[[135 154 123 104 120 115 139]
 [138 139 120 126 100 106 123]
 [129 153 139 131 104 120 134]] → 129

[[139 128 126 112 136 125 140]
 [124 130 128 128 132 116 150]
 [146 112 133 141 136 124 126]] → 146

[[136 129 137 141]
 [133 128 118 102]
 [137 122 109 131]] → 137

[[120 109 117 139 120 120]
 [155 145 154 122 136 136]
 [134 141 147 106 124 124]] → 134

[[132 128 153 147]
 [128 128 139 123]
 [130 115 128 117]] → 130

[[125 128 129 126 132 127]
 [126 118 138 117 143 157]
 [114 123 119 128 136 151]] → 114
---
121	115	119	124	158 yields 121, 158

123	144	112	148	130	118	105
152	106	123	108	119	119	107
yields 123, 107

115	116	111	142	127	154 yields 115, 154

152	150	149	133	108	153	145 yields 152, 145

147	130	151	115	128 yields 147, 128

126	138	139	132
125	140	138	135
128	149	137	138
yields 126, 138

147	126	117	143	115	113	147
148	144	112	104	137	150	118
116	138	136	147	119	115	135
yields 147, 135
---
[155 149 111 144 115] -> 111

[[141 146 141 130]
 [126 112 122 126]
 [106 125 113 112]] -> 146

[114 145 153 158 120 141 126] -> 120

[115 128 150 112] -> 128

[[148 104 120 142]
 [149 110 135 155]] -> 104

[[123 148 155 105]
 [118 114 117 125]
 [124 119 119 128]] -> 148

[101  98 142 104] -> 98
---
array([123, 129, 119, 104, 150, 134, 138]) Answer: 129

array([[138, 144, 132, 102],
       [136, 141, 122,  98],
       [132, 133, 125, 123]]) Answer: 144

array([117, 115, 155,  98]) Answer: 115

array([[112, 145, 118, 151, 119, 119, 123],
       [124, 132, 134, 141, 143, 131, 148]]) Answer: 145

array([152, 131, 138, 130, 151, 152, 157]) Answer: 131

array([136, 101, 113, 132, 134, 157]) Answer: 101

array([133, 143, 106, 118, 104]) Answer: 143
---
[109  98 132 125 115] ⇒ 115
[113 130 128 129 153 137 119] ⇒ 119
[147 129 155 122 134] ⇒ 134
[103 123 118 147 138 126] ⇒ 126
[132 130 121  98 136 129] ⇒ 129
[158 135 149 101] ⇒ 101
---
[[112 113 148 133 122]
 [138 126 134 138 139]
 [139 106 149 144 119]] → 112

[[142 129 128 123]
 [155 131 136 104]
 [114 124 128 141]] → 142

[[105 120 126 137]
 [103 119 125 138]
 [113 124 132 147]] → 105

[[144 125 112 119 121]
 [132 119 115 105 128]
 [121 126 122 134 134]] → 144

[[102 116 106 119 129]
 [115 129 113 125 123]
 [120 145 139 108 124]] → 102

[[130 131 144 125 106]
 [143 144 117 111 129]
 [157 144 131 138 135]] → 130
---
[108 131 106 138 121] ans = 121
[122 136 102 119 132 109 149] ans = 122
[148 154 156 117 120] ans = 148
[104 117 122 129 136 135 135] ans = 129
[107 114 121 110 129 104 126] ans = 114
[149 155 142 115 144] ans = 144
---
[[138 137 127 132]
 [128 136 147 150]
 [133 124 141 122]] -> 141

[[124 102 130 137 137 137 124]
 [138 148 142 148 149 130 128]
 [132 127 126 126 111 130 125]] -> 130

[[137 130 133 151 127]
 [133 127 127 128 129]
 [135 132 116 118 126]] -> 118

[[117 129 152 140 104 138 154]
 [131 111 134 104 100 116 118]
 [150 140 156 126 139 126 112]] -> 126

[[139 150 147 124 106 141 101]
 [129 149 146 123 109 142 115]
 [133 148 152 128 110 141 115]] -> 141

[[112 125 117 153]
 [144 148 130 139]
 [143 156 125 142]] -> 125

[[146 116 106 131 115]
 [145 105 137 127 157]
 [138 108 124 128 146]] -> 128

[[128 150 129 135]
 [138 125 129 130]
 [132 122 125 126]] -> 125
---
135  151  101  151  117  109  140
109  142  120  133  119  112  143
out 109

113  122  154  123
137  115  148  128
out 137

118  124  135  105  138
121  115  129  140  114
out 121

113  131  139  123  112  117  132
123  134  107  118  122  126  132
out 123

148  147  152  144  143
113  124  151  139  118
out 113

126  125  140  126  134  124
119  114  154  139  137  141
out 119

131  133  113  132  112
133  118  126  112  156
out 133

143  138  110  104  148
107  110  141  154  108
out 107
---
138  132  136  140
120  117  107  135
126  139  107  112
value 107

106  135  115  119
129  127  142  125
108  132  134  122
value 134

118  128  114  151
129  118  107  144
113  134  114  142
value 114

133  101  124  147
111   99  104  155
117  153  127  114
value 127

151  126  138  148
139  107  114  133
108  108  122  138
value 122

115  143  121  102
120  150  127  107
115  147  125   99
value 125

156  120  139  136
110  141  121  123
118  123  132  119
value 132
---
[132 119 149 117] value 117
[149 135 146 141] value 141
[111 134 148 103] value 103
[155 131 143 155] value 155
[152 104 102 137] value 137
[138 150 129 152] value 152
[ 99 105 135 109] value 109
---
122  121  132  149  110
141  126  141  113  136
134  132  116  114  135
ans = 141

141  113  127  138
154  118  129  133
ans = 113

129  102  133  129  131  149
128  112  132  127  132  125
141  111  125  138  133  123
ans = 127

137  120  142  107  148  115  132
122  132  118  118  127  151  122
ans = 148

133  133  137  132  129  117  132
132  138  130  119  147  105  117
ans = 129

155  128  134  140  144
109  114  138  132  144
ans = 134

106  153  133  144
108  108  151  142
ans = 153

116  116  140  124  150  135
130  127  133  126  127  119
118  119  129  131  132  140
ans = 126

134  124  109  137
144  106  139  112
116  120  133  119
ans = 106

133  131  120  126  144
102  124  125  122  131
ans = 120
---
array([[128, 139, 115, 144, 122, 109],
       [133, 140, 119, 134, 125, 112],
       [129, 115, 137, 110, 140, 154]]) ==> 134

array([[130, 115, 129, 128, 130],
       [114, 150, 130, 120, 134],
       [115, 148, 130, 120, 135]]) ==> 130

array([[111, 120, 141, 125, 146],
       [143, 126, 100, 122, 117],
       [113, 112, 148, 122, 143]]) ==> 100

array([[103, 152, 119, 102, 115],
       [125, 138, 124, 125, 127],
       [119, 157, 117, 119, 125]]) ==> 124

array([[122, 127, 133, 144, 129, 126, 122],
       [133, 135, 122, 114, 115, 113, 139],
       [115, 126, 135, 152, 112, 117, 131]]) ==> 115

array([[133, 132, 119, 140, 126, 138],
       [108, 111, 152, 100, 151, 103],
       [107, 110, 152,  99, 151, 101]]) ==> 100

array([[117, 129, 104, 105, 143, 103, 151],
       [145, 130, 148, 139, 112, 147, 105],
       [113, 131, 128, 120, 126, 108, 128]]) ==> 112
---
[[151 106 151 114 149 147]
 [119 142 117 140 121 120]
 [111 139 108 150 112 112]] value 108

[[131 129 124 128 133 126 126]
 [124 148 109 132 155 123 127]
 [132 140 119 125 154 119 116]] value 119

[[137 134 118 146 118]
 [109 114 147 103 151]
 [110 114 150 104 146]] value 150

[[133 143 103 121]
 [135 140  98 118]
 [140 143 122 125]] value 122

[[140 111 139 123 101 150]
 [118 121 118 135 102 120]
 [136 122 119 137 116 142]] value 119

[[127 134 133 121 141 121 126]
 [127 125 113 157 106 137 117]
 [134 123 125 132 123 129 128]] value 125

[[126 111 121 123]
 [129 119 124 106]
 [135 128 129 117]] value 129

[[143 125 136 149 147]
 [153 124 113 151 124]
 [109 125 117 111 143]] value 117
